Below is a small trained network, with its code and all its weights. Each question gives an input and a target symbol and asks what happens when units are switched off, that is, made to give their printed mean instead of their output.

import numpy as np


def w(rows, s, z=0):
    codes = np.array(rows[::2]) - 128.0
    scale = np.full(codes.shape[1], s)
    scale[-1] = z or s
    return codes * scale


def norm(h):
    return h / np.sqrt((h * h).mean(-1, keepdims=True) + 1e-5)


def softmax(a):
    e = np.exp(a - a.max(-1, keepdims=True))
    return e / e.sum(-1, keepdims=True)


def log_softmax(a):
    a = a - a.max(-1, keepdims=True)
    return a - np.log(np.exp(a).sum(-1, keepdims=True))


def net(x, mask):
    ids = ['αβγδεζηλξπτφψω'.index(c) for c in x.split()]
    T = len(ids)
    res = E[ids] + P[:T]
    u = 0
    for l in range(2):
        r = norm(res)
        for j in range(3):
            rows = slice(3 * j, 3 * j + 3)
            q, k, v = (r @ M[l][rows].T for M in (Q, K, V))
            z = softmax(np.where(np.tri(T) > 0, q @ k.T / 3**0.5, -1e9)) @ v
            o = O[l][rows]
            res = res + np.where(mask[u + j], z, o[:, -1]) @ o[:, :-1]
        u += 3
    return log_softmax(norm(res)[-1] @ U[:, :-1].T + U[:, -1])


Q, K, V, O = {}, {}, {}, {}
E = w([
[111,118,135,221,83,198,109,178,138,254,149],'α',
[116,119,73,172,83,129,112,175,77,101,132],'β',
[140,49,182,182,172,81,85,97,102,107,170],'γ',
[71,197,119,104,45,169,142,97,88,186,176],'δ',
[162,34,109,125,135,192,64,118,160,92,128],'ε',
[144,106,134,78,39,85,115,139,180,221,133],'ζ',
[70,115,145,119,153,146,190,165,172,96,96],'η',
[195,121,150,100,169,164,171,156,63,196,125],'λ',
[144,180,67,225,147,151,114,130,97,125,133],'ξ',
[211,122,107,168,88,110,148,137,150,165,57],'π',
[92,103,40,128,112,102,141,114,83,224,88],'τ',
[94,142,208,165,62,136,114,117,16,117,91],'φ',
[175,185,177,161,98,153,129,159,154,163,179],'ψ',
[92,178,81,189,17,86,70,119,174,147,140],'ω',
],0.006)
P = w([
[136,214,121,91,210,100,59,253,116,132,119],'0',
[124,67,95,216,45,135,141,212,78,197,185],'1',
[78,148,170,134,193,160,94,95,186,136,72],'2',
[142,49,108,184,44,148,179,178,85,153,198],'3',
[78,132,164,134,180,157,106,56,180,138,75],'4',
[146,46,108,176,24,140,205,139,95,129,202],'5',
[79,122,152,142,160,154,104,43,168,144,69],'6',
[147,25,110,168,19,134,210,108,97,125,196],'7',
],0.0051)
Q[0] = w([
[82,74,163,192,92,195,111,48,130,160,125],'0.h1',
[202,164,60,110,96,76,105,175,92,142,159],'0.h1',
[205,146,70,116,80,80,91,156,82,163,158],'0.h1',
[112,118,150,127,143,171,103,102,175,143,90],'0.h2',
[143,150,109,74,139,79,85,114,157,101,96],'0.h2',
[151,120,88,134,90,47,180,161,95,139,166],'0.h2',
[86,156,131,150,216,103,93,56,193,91,89],'0.h3',
[148,174,2,118,127,112,75,153,107,19,126],'0.h3',
[180,161,124,85,159,87,157,176,115,129,151],'0.h3',
],0.0077)
K[0] = w([
[104,52,142,133,93,129,253,58,172,105,125],'0.h1',
[95,177,150,116,202,115,58,175,150,141,71],'0.h1',
[83,162,139,113,204,134,84,161,166,150,68],'0.h1',
[163,118,144,149,112,71,134,51,131,158,131],'0.h2',
[166,157,113,109,154,44,67,127,139,144,127],'0.h2',
[91,155,109,94,140,207,128,204,125,107,97],'0.h2',
[104,93,58,179,125,223,51,104,134,100,88],'0.h3',
[111,203,114,101,219,62,66,234,150,123,51],'0.h3',
[185,120,147,78,166,115,141,253,140,133,155],'0.h3',
],0.0062)
V[0] = w([
[138,66,172,113,157,119,252,108,140,103,114],'0.h1',
[107,99,146,110,83,117,159,101,163,92,225],'0.h1',
[212,71,126,159,88,118,77,104,39,192,163],'0.h1',
[88,159,96,165,181,213,107,130,55,103,163],'0.h2',
[76,112,149,150,95,128,87,168,150,122,150],'0.h2',
[114,104,160,146,170,50,156,86,135,92,231],'0.h2',
[45,131,23,212,114,73,133,114,98,28,78],'0.h3',
[132,163,94,173,153,128,198,81,118,136,141],'0.h3',
[99,170,185,134,174,45,134,126,108,210,133],'0.h3',
],0.0033)
O[0] = w([
[126,119,172,77,203,132,232,159,157,112,109,222],'0.h1',
[143,138,136,77,131,83,163,133,181,97,193,188],'0.h1',
[222,131,70,95,106,44,88,161,51,114,175,151],'0.h1',
[104,134,74,173,142,200,154,100,100,89,148,182],'0.h2',
[124,140,110,137,61,121,128,156,107,102,182,254],'0.h2',
[106,143,166,153,177,134,53,190,101,119,183,81],'0.h2',
[146,127,133,63,150,104,254,104,109,50,156,162],'0.h3',
[102,155,106,156,163,105,137,118,80,89,135,106],'0.h3',
[64,154,168,163,123,73,160,131,115,177,107,99],'0.h3',
],0.0039,0.002)
Q[1] = w([
[69,199,116,56,148,112,145,148,176,81,84],'1.h1',
[103,75,115,146,108,131,219,218,114,159,155],'1.h1',
[141,158,105,129,64,137,141,135,140,173,138],'1.h1',
[176,132,71,176,98,117,106,142,86,193,158],'1.h2',
[179,108,124,115,159,99,91,85,116,118,172],'1.h2',
[115,174,128,99,145,124,66,72,129,144,108],'1.h2',
[90,121,254,188,160,77,108,100,29,76,161],'1.h3',
[101,186,124,130,70,154,101,66,78,157,55],'1.h3',
[183,41,120,165,163,158,42,81,156,123,132],'1.h3',
],0.0092)
K[1] = w([
[91,116,198,181,145,153,157,42,157,178,124],'1.h1',
[52,69,109,120,176,149,123,208,137,109,102],'1.h1',
[114,133,93,135,131,104,46,143,163,100,112],'1.h1',
[181,145,68,132,131,77,57,133,86,124,116],'1.h2',
[167,141,130,84,137,100,116,161,136,78,171],'1.h2',
[101,215,122,76,133,118,124,88,140,127,118],'1.h2',
[96,144,226,157,154,96,113,177,11,49,168],'1.h3',
[135,172,63,161,45,104,125,126,43,179,107],'1.h3',
[254,77,90,118,158,136,69,211,138,109,165],'1.h3',
],0.0086)
V[1] = w([
[103,130,169,39,112,183,123,136,65,174,154],'1.h1',
[75,105,47,102,175,116,138,143,142,189,156],'1.h1',
[178,194,131,159,152,182,144,142,157,169,172],'1.h1',
[121,99,116,153,179,106,101,128,144,95,73],'1.h2',
[107,149,103,123,134,136,126,73,137,166,91],'1.h2',
[127,152,110,35,132,85,139,91,158,83,157],'1.h2',
[111,2,137,146,87,100,199,116,150,120,199],'1.h3',
[132,155,172,109,168,165,123,19,152,167,125],'1.h3',
[99,99,134,131,111,150,195,171,150,112,140],'1.h3',
],0.0055)
O[1] = w([
[90,132,167,28,116,195,113,63,82,185,142,120],'1.h1',
[115,84,12,107,148,128,165,130,164,201,194,177],'1.h1',
[209,194,178,178,145,179,170,105,160,190,188,129],'1.h1',
[90,157,138,136,136,183,149,183,105,177,78,109],'1.h2',
[100,144,158,156,177,99,58,105,116,145,129,74],'1.h2',
[73,107,192,125,218,149,164,65,226,101,109,1],'1.h2',
[110,208,84,199,93,176,31,229,67,254,92,190],'1.h3',
[170,141,75,88,112,63,99,186,73,49,151,98],'1.h3',
[181,125,134,175,74,127,66,99,84,192,155,209],'1.h3',
],0.0039)
U = w([
[103,147,90,225,58,193,81,158,91,235,123,176],'α',
[153,23,72,136,42,141,242,127,71,53,195,137],'β',
[105,156,148,124,207,59,28,243,89,79,178,162],'γ',
[68,168,122,40,118,134,100,22,138,138,233,122],'δ',
[179,114,70,53,131,212,27,157,168,52,100,126],'ε',
[118,104,167,25,62,17,79,148,212,204,140,20],'ζ',
[33,99,199,162,195,191,184,103,215,127,67,254],'η',
[226,128,157,27,229,164,185,125,55,204,142,41],'λ',
[167,220,40,219,209,148,183,81,101,64,136,69],'ξ',
[239,120,152,148,134,26,159,133,164,133,3,109],'π',
[73,91,9,81,196,43,150,94,101,196,97,55],'τ',
[108,146,203,68,73,120,107,112,31,53,42,111],'φ',
[238,218,238,159,114,147,140,119,192,108,181,70],'ψ',
[81,189,86,190,66,45,86,106,226,73,139,67],'ω',
],0.0057,0.0032)

Each question gives the input, a string of symbols that net reads in full, and the target symbol t.
The units are the heads (3 rows each of Q, K, V and O). Each row of codes is followed by its name. A weight is (code - 128) times the scale printed after its matrix; where a second scale follows, it is the last column's (O and U).
mask holds one flag per head, layer by layer. A switched-off head (its flag False) gives its mean, the last column of its rows in O, instead of its output. The means were averaged over made-up inputs and are rounded, as every weight is.
A unit's drop is (log p(t) with every unit on - log p(t) with that unit switched off) / (log p(t) with every unit on - log p(t) with every unit switched off).
The circuit of an input: a set's keep is (log p(t) with only the set's units on - log p(t) with every unit switched off) / (log p(t) with every unit on - log p(t) with every unit switched off). Starting from all 6 units, units are removed one at a time, each time the one whose removal leaves the highest keep (on an exact tie, the one counted first), for as long as the keep stays at least 0.8.
units of the circuit, in order: the units of the circuit, biggest drop first
most important unit: the unit with the biggest drop
heads that matter: for each layer, one digit per head in row order, 1 if its drop is at least 0.15 and else 0, layers parted by /
drop when u is switched off: that unit's drop, to one decimal
input π φ λ ε, target α: units of the circuit, in order : [1.h3]
input δ β η η η η η γ, target α: heads that matter : 010 / 001
input ζ φ η ζ φ γ, target α: heads that matter : 000 / 001
input η φ β η γ, target γ: units of the circuit, in order : [1.h3 0.h2]
input η φ γ ε λ π, target α: units of the circuit, in order : [1.h3 0.h1]
input η γ δ, target δ: heads that matter : 000 / 101
input γ η τ γ η, target τ: heads that matter : 100 / 100
input η γ φ η η ε η, target ε: heads that matter : 101 / 001
input η ψ η, target ψ: heads that matter : 100 / 101
input φ π η β η, target β: heads that matter : 101 / 000
input η η η λ η φ, target α: heads that matter : 000 / 001
input ε η ε, target η: heads that matter : 000 / 001
input γ π η γ η, target γ: units of the circuit, in order : [0.h1 0.h2]
input ψ η η φ η ζ η, target ζ: heads that matter : 110 / 000
input η λ ε γ η, target λ: heads that matter : 100 / 100
input η ξ η η γ η η τ, target α: most important unit : 1.h3
input γ η η η ε γ ξ, target ξ: heads that matter : 111 / 000
input ψ δ γ η β, target β: heads that matter : 001 / 010
input γ η η γ η α ψ, target ψ: units of the circuit, in order : [0.h1 1.h1]
input η ε η η ψ ε η, target ψ: most important unit : 1.h1
input τ ε η φ η η γ, target γ: units of the circuit, in order : [1.h3 0.h1]
input π η δ, target δ: units of the circuit, in order : [1.h3 1.h1]
input λ ψ β, target β: units of the circuit, in order : [0.h1 1.h3]
input η γ η ε, target α: drop when 1.h3 is switched off : 0.7
input η ε φ λ, target α: drop when 0.h3 is switched off : 0.3
